Below are the code and all the weights of a small trained network. Each question names an input and a class and asks about switching units off, where a switched-off unit gives its printed mean instead of its output.

import numpy as np


def w(rows, s, z=0):
    codes = np.array(rows[::2]) - 128.0
    scale = np.full(codes.shape[1], s)
    scale[-1] = z or s
    return codes * scale


def norm(h):
    return h / np.sqrt((h * h).mean(-1, keepdims=True) + 1e-5)


def f(y):
    return y / 2 * (1 + np.tanh(0.7978845608 * (y + 0.044715 * y**3)))


def log_softmax(a):
    a = a - a.max(-1, keepdims=True)
    return a - np.log(np.exp(a).sum(-1, keepdims=True))


def net(x, mask):
    res = np.array(x, float).reshape(1, 6) / 4 @ E
    u = 0
    for l in range(2):
        y = f(norm(res) @ A[l][:, :-1].T + A[l][:, -1])
        res = res + np.where(mask[u : u + 7], y, B[l][:, -1]) @ B[l][:, :-1]
        u += 7
    return log_softmax(norm(res)[-1] @ U[:, :-1].T + U[:, -1])


A, B = {}, {}
E = w([
[122,136,123,133,121,130,112,118,140],'x0',
[124,230,153,44,95,71,134,184,130],'x1',
[134,131,115,127,119,142,129,134,137],'x2',
[114,129,133,132,149,122,129,131,121],'x3',
[30,123,79,151,91,55,254,91,182],'x4',
[126,139,131,141,115,125,114,115,129],'x5',
],0.018)
A[0] = w([
[100,159,113,112,133,102,146,130,140,151],'L0N0',
[92,140,103,156,94,84,217,97,171,148],'L0N1',
[112,144,149,144,138,96,96,102,130,160],'L0N2',
[166,154,116,159,49,156,129,123,116,125],'L0N3',
[134,172,131,123,151,178,114,166,116,86],'L0N4',
[127,124,130,97,109,91,147,100,168,148],'L0N5',
[126,251,135,62,108,88,131,167,125,254],'L0N6',
],0.03,0.0043)
B[0] = w([
[82,90,171,232,107,128,49,210,253,176],'L0N0',
[96,135,49,90,117,44,206,80,146,253],'L0N1',
[179,85,98,94,156,133,123,150,70,139],'L0N2',
[153,83,122,103,145,126,85,152,103,145],'L0N3',
[215,127,75,81,174,106,110,116,77,175],'L0N4',
[150,116,124,223,123,114,58,198,223,174],'L0N5',
[82,232,213,59,109,138,179,140,127,251],'L0N6',
],0.021,0.03)
A[1] = w([
[149,29,37,155,197,102,75,147,139,86],'L1N0',
[120,214,221,175,114,175,95,182,88,65],'L1N1',
[102,178,166,129,84,119,244,134,80,134],'L1N2',
[161,2,124,187,169,177,86,144,52,173],'L1N3',
[133,58,38,217,101,69,135,73,154,41],'L1N4',
[65,65,100,147,94,106,198,55,36,3],'L1N5',
[144,107,239,121,181,221,128,122,94,171],'L1N6',
],0.025,0.0056)
B[1] = w([
[123,65,138,182,107,204,123,65,115,243],'L1N0',
[213,87,59,106,162,145,148,72,57,186],'L1N1',
[117,77,81,180,147,77,81,152,161,223],'L1N2',
[79,88,121,201,193,65,129,149,225,254],'L1N3',
[151,145,167,78,119,191,99,123,4,235],'L1N4',
[171,102,46,92,63,138,127,90,114,178],'L1N5',
[158,166,231,139,113,228,109,160,135,213],'L1N6',
],0.031,0.022)
U = w([
[122,51,170,207,159,167,95,104,173,249],'0',
[218,177,205,83,173,164,108,159,113,1],'1',
[103,67,81,123,46,143,130,53,64,82],'2',
[45,177,119,114,93,8,163,161,209,116],'3',
],0.016,0.0022)

Each question gives the input, the list of numbers given to net, and the class t.
The units are the neurons (one row each of A and B). Each row of codes is followed by its name. A weight is (code - 128) times the scale printed after its matrix; where a second scale follows, it is the last column's (A, B and U).
mask holds one flag per neuron, layer by layer. A switched-off neuron (its flag False) gives its mean, the last column of its row in B, instead of its output. The means were averaged over made-up inputs and are rounded, as every weight is.
A unit's drop is (log p(t) with every unit on - log p(t) with that unit switched off) / (log p(t) with every unit on - log p(t) with every unit switched off).
unit that matters most: the unit with the biggest drop
k most important neurons: the k neurons with the biggest drops, biggest first
top k neurons in layer l: the k neurons of layer l with the biggest drops, biggest first
drop of u: that unit's drop, to one decimal
input [-3,-2,-6,7,2,2], class 2: unit that matters most => L0N6
input [-3,0,3,5,5,-6], class 2: top 2 neurons in layer 1 => L1N4, L1N3
input [7,8,-7,-6,0,6], class 1: 2 most important neurons => L0N1, L1N1
input [2,0,4,0,1,6], class 2: top 2 neurons in layer 0 => L0N6, L0N1
input [0,-1,8,-3,6,-5], class 2: 2 most important neurons => L0N6, L1N4
input [-3,0,-3,-5,5,-7], class 2: 4 most important neurons => L0N6, L1N4, L0N1, L1N3
input [6,6,-4,-5,-1,-2], class 1: 2 most important neurons => L0N1, L1N1
input [1,1,2,8,8,3], class 3: 2 most important neurons => L1N0, L0N0
input [-4,-7,5,4,3,6], class 2: drop of L0N6 => 0.2
input [7,-7,4,-4,1,-7], class 2: drop of L0N6 => 0.5
input [-3,3,-4,-2,-6,-7], class 1: drop of L0N1 => 1.3
input [-1,3,-2,5,0,5], class 1: drop of L0N1 => 0.7
